Here is a tiny trained network, its code and every weight. The questions are about switching its units off for an input and a class, where a switched-off unit gives its printed mean instead of its output.

import numpy as np


def w(rows, s, z=0):
    codes = np.array(rows[::2]) - 128.0
    scale = np.full(codes.shape[1], s)
    scale[-1] = z or s
    return codes * scale


def f(y):
    return y / 2 * (1 + np.tanh(0.7978845608 * (y + 0.044715 * y**3)))


def log_softmax(a):
    a = a - a.max(-1, keepdims=True)
    return a - np.log(np.exp(a).sum(-1, keepdims=True))


def net(x, mask):
    res = np.array(x, float).reshape(1, 6) / 4 @ E
    y = f(res @ A[0][:, :-1].T + A[0][:, -1])
    res = res + np.where(mask, y, B[0][:, -1]) @ B[0][:, :-1]
    return log_softmax(res[-1] @ U[:, :-1].T + U[:, -1])


A, B = {}, {}
E = w([
[230,146,156,254,161,147,143,188,112,122,150],'x0',
[46,146,198,167,119,158,188,139,57,94,178],'x1',
[120,129,138,152,154,102,136,98,93,127,111],'x2',
[186,69,118,138,86,73,139,128,94,56,146],'x3',
[109,169,183,144,121,111,139,144,98,143,134],'x4',
[65,76,180,185,129,88,85,60,239,137,143],'x5',
],0.0099)
A[0] = w([
[166,107,138,129,32,88,140,99,87,88,129,87],'n1',
[114,172,75,3,33,33,195,27,171,162,79,245],'n2',
[248,167,105,210,165,122,89,117,175,129,116,254],'n3',
[91,178,141,113,199,204,162,135,127,217,68,198],'n4',
[164,186,45,66,142,140,166,176,27,142,139,15],'n5',
[190,71,165,105,49,49,173,127,100,123,125,61],'n6',
],0.007,0.0024)
B[0] = w([
[199,170,138,37,231,195,47,118,229,95,76,158],'n1',
[121,208,172,81,117,172,139,148,122,106,249,245],'n2',
[100,151,207,69,115,99,162,84,2,84,206,230],'n3',
[188,171,229,136,122,129,112,116,140,37,1,210],'n4',
[118,38,188,246,32,27,163,98,227,105,198,208],'n5',
[118,118,167,56,107,231,136,118,152,164,51,162],'n6',
],0.0088,0.011)
U = w([
[112,52,187,161,102,53,88,85,210,134,142,88],'0',
[204,100,201,75,176,215,133,129,157,105,18,87],'1',
[129,142,146,100,134,129,167,131,99,124,126,242],'2',
[127,124,161,123,111,144,87,161,100,119,128,232],'3',
[112,178,138,100,162,138,187,176,62,104,179,4],'4',
[137,126,142,123,141,127,113,140,125,86,113,190],'5',
[97,128,73,109,173,108,127,214,97,171,68,87],'6',
[135,36,49,151,201,137,98,150,143,255,25,4],'7',
],0.0085,0.0045)

Each question gives the input, the list of numbers given to net, and the class t.
The units are the neurons (one row each of A and B). Each row of codes is followed by its name. A weight is (code - 128) times the scale printed after its matrix; where a second scale follows, it is the last column's (A, B and U).
mask holds one flag per neuron, in row order. A switched-off neuron (its flag False) gives its mean, the last column of its row in B, instead of its output. The means were averaged over made-up inputs and are rounded, as every weight is.
A unit's drop is (log p(t) with every unit on - log p(t) with that unit switched off) / (log p(t) with every unit on - log p(t) with every unit switched off).
The circuit of an input: a set's keep is (log p(t) with only the set's units on - log p(t) with every unit switched off) / (log p(t) with every unit on - log p(t) with every unit switched off). Starting from all 6 units, units are removed one at a time, each time the one whose removal leaves the highest keep (on an exact tie, the one counted first), for as long as the keep stays at least 0.8.
units of the circuit, in order: the units of the circuit, biggest drop first
unit that matters most: the unit with the biggest drop
k most important neurons: the k neurons with the biggest drops, biggest first
drop of u: that unit's drop, to one decimal
input [6,-2,-4,3,-2,4], class 4: unit that matters most -> n3
input [-5,0,0,0,-5,3], class 4: units of the circuit, in order -> (n2, n5)
input [-1,5,-5,-7,-5,6], class 1: units of the circuit, in order -> (n5, n4)
input [8,1,5,-5,-1,3], class 4: 4 most important neurons -> (n3, n5, n1, n6)
input [7,4,8,6,-3,7], class 3: 2 most important neurons -> (n5, n3)
input [4,5,3,8,6,1], class 1: units of the circuit, in order -> (n1, n6)
input [3,1,6,-7,4,-3], class 1: 2 most important neurons -> (n4, n2)
input [-8,-2,2,6,-3,0], class 4: 3 most important neurons -> (n2, n4, n5)
input [-2,-2,5,8,5,2], class 1: units of the circuit, in order -> (n1, n6)
input [-6,3,-3,-8,0,6], class 1: 3 most important neurons -> (n4, n5, n3)
input [3,1,5,8,-1,-4], class 1: 3 most important neurons -> (n1, n6, n2)
input [-2,-4,5,5,0,-2], class 1: 3 most important neurons -> (n1, n6, n3)
input [0,-2,-8,5,-1,5], class 3: 2 most important neurons -> (n5, n4)
input [0,-5,-5,0,-1,3], class 2: units of the circuit, in order -> (n5, n4)
input [-8,-5,7,-8,1,7], class 1: units of the circuit, in order -> (n5)
input [-6,-6,8,4,7,7], class 3: 2 most important neurons -> (n2, n5)
input [-5,-7,3,1,7,-7], class 0: 2 most important neurons -> (n5, n3)
input [6,-2,-2,-8,7,5], class 1: 3 most important neurons -> (n4, n5, n2)
input [3,2,-8,8,6,-8], class 0: 2 most important neurons -> (n5, n4)
input [-5,-8,-5,2,-1,3], class 2: units of the circuit, in order -> (n2)
input [-5,5,-7,-7,1,4], class 1: 2 most important neurons -> (n4, n5)
input [-3,0,-7,-3,6,-8], class 0: drop of n5 -> 0.8
input [-1,-8,7,-2,-7,-4], class 2: drop of n1 -> 0.0
input [6,5,-8,3,7,-7], class 3: drop of n2 -> -0.2
